[ 17  -1  10 -19   1   2 -21  13  37  15  34 -14 -22  13  -6   5   7  -1
  19 -12   1   4   7   2   1  12 -23  -3   2   8  -3   0  -2  -6 -14   5
  20  -5 -11   1 -14   2  -1  -3   8 -13  -1  -7   2  -2  23   2  48   8
  -7  10 -12 -20 -25 -16 -20 -10   3 -22 -11  12 -16   8  -3   3]	(85)
[ -9   5  -2  -4   1   9  -5  14   8   8  10   6  -7  -7   0 -11   0  -6
   2   3   8   3  -5 -11  -6   5  -2   6  -2  -4   4   2  -1   2   1   4
   1  -2  -5   2  -5   4   2  -9  -1  11  -3   5   2  -1   1  -5   1  -4
   0  -5   2  -4   3  -2  -2  -5  -4  -5  -3  -1  -3   3  -9   4]	(88)
[-12  10   8  26  18  -7  -1 -14  15  30  29 -11  18   6 -19  10  11  27
  10  -4   3   5  -6 -14 -37   6  32  -5   6 -28   0 -25   5   7  24  -2
  22   8   1  -1 -38  -1  43   2   8  -1   3   7 -16  -2  -2  11   0  -2
  -2  -4  18  -7 -16  13  -7  43  -8 -16  -4  28  -9 -17   2  24]	(85)
[-23  -2  -3 -16  11   8 -18  28  20  -7  18   0 -16 -12   3   9   5 -11
  12   2   6  22   7  -5  -2  10  10   2   2  -9  -1  -5  -3   9 -19   2
   5 -15   5  -1 -24  -1 -25 -14   0 -19   5 -15   7   3   9 -12   9  35
 -12  -3  11  11  19 -11   3 -21  -4  63  -1  -8   2  -8   2  34]	(85)
[ -3   2   4  -3   5   6  -7  -3  19  -2 -21  -1  -3   5  13   5   8  -2
   2   3   8  -3   3  -3  -3 -14 -12   5  -2   0  -6  -7   0   0  -3   4
  -8   2   7   6  -4   5   5  -3 -11 -16  15  13   1  -3   2   2   3 -18
  17   6  -2   3 -15  10  -5  -4  -1   3  -5   4  -5   6  -3  28]	(85)
[  6   4  -6  -9  10  -5 -11  20  -4  11  19  16   1  -6   5   0  -1  -5
  10  10   5  -8   2 -14 -23  11  -2   4   9   3  -7   3  -4   0 -12   6
   4  -9   4  -8   1   8   0 -20  10  -9 -12   2  10  -7  -8 -12   5   9
   3   4   6   9   1 -13   8 -21   2  -2   5   3   4   0  -4  -2]	(85)
[-18  -8  15   8 -11 -14   1  -6  -9  -1 -17  -5 -13  15   2  20 -15  18
  18 -14  -9 -22   6  14  16 -28 -18 -17 -20 -16  -8  -2   7  -7  -4  -1
   4   0  -4 -10  21 -21 -19  20   5  -5   9 -31 -16 -12   1   2   9  13
  -7  -4   6 -15  -8  19 -24  12   4 -17   9 -22   7  -4   9 -54]	(88)
[ 15 -11  -1 -15   7  -2  -8   0   8   2  10   9 -11  -5   9   8   7  -6
   0  -6   1   9  -2   4  -7   4  -2   0  -2   8 -11   1  -9  -4  -4   4
  -3  -1 -11   4  -6   1  -2  -4   6  -6   8   3  21  -9  10  11  18   2
  -5  -7   5  19  -2  -3  -1   2   2  12  -5   4 -11   1  15  -2]	(85)
[ 10  -3   1  -1  16  -2   1   7  11  10   9   2  -5   5   3  -2   4  -3
  14 -10 -10  -2   5  -1  -3  -7   0   3   1   3  -3  -2 -18   0   1  -2
  -5  -3  -3   1   0   1  -6   1  13 -14   1  -6   4  -6   1   7  -2   3
   4   3   0   3 -13   4   3   7   8  15  -2  -6   2   0   4  -3]	(88)
[  5  -6  -6 -20  17  -9  -5  11  16  -4  36  25 -35  -2   5  -1  12 -23
   9  -4  -8  19   6   3  14 -17  -8  -9   5 -14  -2  -8 -13   7   3  -4
  -2  -1  -5  -8 -23   3 -13   8  -3 -32   8   6   3  11  -2 -14   4 -15
  -7  15  10  25   6 -28   4 -10   6   0   9 -41  -9   6  15  -8]	(85)
[-37   6  -7 -12   5 -12  21   6  18   5  -2  20 -33  -9 -18  -1 -16  11
 -29  12   8   2 -20  -3 -12  15   0  13   2  24   0   5   8  -2   0   6
   7  -3  27  19  21   6   0   8 -11  11   8 -18 -14   9   9  26   0   6
  31 -11  26   1 -10 -18 -15  32  28 -13   1   8  17  11 -16  -4]	(85)
[-21  26  19  -4  23 -11 -11   6   4  18  27   2 -28  -4  -7  32  22 -27
 -12  -6 -17   8   0   0 -12  25 -37 -22  -1   9 -33   8  17   7 -30  15
 -11 -17   7 -10   0  -1   9  -1  12  -9  27  -4 -24  -9  18 -21   0 -25
   3 -14  17   2   7  33  28   2  -3 -63  -2 -34  -5  -8  29 -29]	(88)
[  9  -3  -6   1  30 -22  -9  26  25   7 -17  30  -4  30  26  14  15   3
  19   6   4   4  -2  -7 -15 -24 -17  -7  -3  23  -1   3 -23   0 -10  -5
  25  -8  -2  11   1  -4 -12   2  15  -6   8   5  11  -1 -11  -6   2 -16
 -15   4  14 -29   7   8   5  14   4  -3   2  -1   7   4  -4  17]	(88)
[-12  -1   4   1   2  -2  -5   5  -2   4   3   1 -16   2   2   4  -4   2
  13  -4  -2  -7  -1  -1  -2  -3  -6  -7  -7  -9  -3  -3   2  -1  -6   3
   4  -6  -3  -5   7  -6  -7   0   4  -3   2  -9  -7  -4   4  -4   0   4
  -5  -3   6  -5  -1   4  -9  -4   0  -2   2 -10  -1   0   1 -20]	(88)
[  0   0  -4 -17   9  -4  -4  -3  14   9   7  11 -15   5   9   4   6   2
   6   3  -4   4  -1  -5  -8  -5 -18  -3  -2  -6  -3   1  -9   5 -10   2
   3  -5   0   2  -3  -1  -4  -5   2 -15   5  -1  14   2   4   3  14   1
  -7  -2   5  -5  -5   2   5  -4   4  -7  -3  -5  -1   3   8   4]	(85)
